Here is a tiny trained network, its code and every weight. The questions are about switching its units off for an input and a class, where a switched-off unit gives its printed mean instead of its output.

import numpy as np


def w(rows, s, z=0):
    codes = np.array(rows[::2]) - 128.0
    scale = np.full(codes.shape[1], s)
    scale[-1] = z or s
    return codes * scale


def f(y):
    return y / 2 * (1 + np.tanh(0.7978845608 * (y + 0.044715 * y**3)))


def log_softmax(a):
    a = a - a.max(-1, keepdims=True)
    return a - np.log(np.exp(a).sum(-1, keepdims=True))


def net(x, mask):
    res = np.array(x, float).reshape(1, 3) / 4 @ E
    y = f(res @ A[0][:, :-1].T + A[0][:, -1])
    res = res + np.where(mask, y, B[0][:, -1]) @ B[0][:, :-1]
    return log_softmax(res[-1] @ U[:, :-1].T + U[:, -1])


A, B = {}, {}
E = w([
[44,159,220,115,147,242,152],'x0',
[150,168,144,71,184,103,31],'x1',
[146,196,123,245,139,152,90],'x2',
],0.011)
A[0] = w([
[181,139,93,118,108,89,97,58],'n0',
[130,105,120,59,153,124,138,127],'n1',
[135,103,135,58,156,120,134,118],'n2',
[154,220,114,142,144,127,131,184],'n3',
[136,91,82,142,85,64,113,62],'n4',
[129,83,117,52,173,135,124,135],'n5',
[116,173,132,177,156,119,103,91],'n6',
[203,162,154,176,186,157,103,158],'n7',
[148,118,129,68,144,131,146,128],'n8',
[128,189,147,70,193,89,59,20],'n9',
[65,159,179,110,146,175,113,109],'n10',
[142,140,167,96,252,85,75,2],'n11',
[108,195,92,160,146,132,106,119],'n12',
],0.011,0.0028)
B[0] = w([
[178,187,154,54,199,186,90,219],'n0',
[108,128,116,154,104,98,82,208],'n1',
[121,94,99,142,31,113,73,211],'n2',
[137,88,113,159,100,111,98,196],'n3',
[188,165,185,100,201,158,139,240],'n4',
[117,90,75,138,92,110,76,227],'n5',
[77,116,135,105,52,129,78,187],'n6',
[119,87,102,145,80,95,69,219],'n7',
[73,114,113,133,84,94,56,187],'n8',
[97,89,144,174,192,106,218,248],'n9',
[190,181,157,82,208,181,76,254],'n10',
[75,137,228,201,142,93,254,236],'n11',
[65,108,103,156,75,138,66,189],'n12',
],0.0082,0.0067)
U = w([
[79,104,110,117,18,123,61,81],'0',
[160,241,163,40,172,172,106,22],'1',
[86,110,161,162,104,129,254,250],'2',
],0.01,0.002)

Each question gives the input, the list of numbers given to net, and the class t.
The units are the neurons (one row each of A and B). Each row of codes is followed by its name. A weight is (code - 128) times the scale printed after its matrix; where a second scale follows, it is the last column's (A, B and U).
mask holds one flag per neuron, in row order. A switched-off neuron (its flag False) gives its mean, the last column of its row in B, instead of its output. The means were averaged over made-up inputs and are rounded, as every weight is.
A unit's drop is (log p(t) with every unit on - log p(t) with that unit switched off) / (log p(t) with every unit on - log p(t) with every unit switched off).
The circuit of an input: a set's keep is (log p(t) with only the set's units on - log p(t) with every unit switched off) / (log p(t) with every unit on - log p(t) with every unit switched off). Starting from the 12 units with the biggest drops (on a tie, the unit counted first), units are removed one at a time, each time the one whose removal leaves the highest keep (on an exact tie, the one counted first), for as long as the keep stays at least 0.8.
units of the circuit, in order: the units of the circuit, biggest drop first
unit that matters most: the unit with the biggest drop
top k neurons: the k neurons with the biggest drops, biggest first
drop of u: that unit's drop, to one decimal
input [-4,3,1], class 1: units of the circuit, in order	n0
input [3,5,-2], class 2: top 3 neurons	n11, n9, n0
input [3,-1,-4], class 0: units of the circuit, in order	n4, n11
input [-1,8,7], class 2: top 2 neurons	n11, n9
input [-8,-8,-6], class 1: units of the circuit, in order	n4, n0
input [8,5,8], class 0: top 3 neurons	n7, n12, n6
input [-3,5,4], class 2: units of the circuit, in order	n11, n9
input [-1,6,-6], class 0: top 4 neurons	n2, n5, n8, n1
input [-8,-5,7], class 1: top 2 neurons	n4, n0
input [-2,6,-8], class 0: top 3 neurons	n2, n5, n8
input [5,8,0], class 2: top 2 neurons	n11, n9
input [4,3,5], class 0: top 2 neurons	n7, n12
input [5,-2,-6], class 0: drop of n5	0.1
input [7,-2,5], class 1: drop of n10	2.8
input [6,8,-5], class 2: drop of n11	0.7
input [-6,-3,-3], class 1: unit that matters most	n4
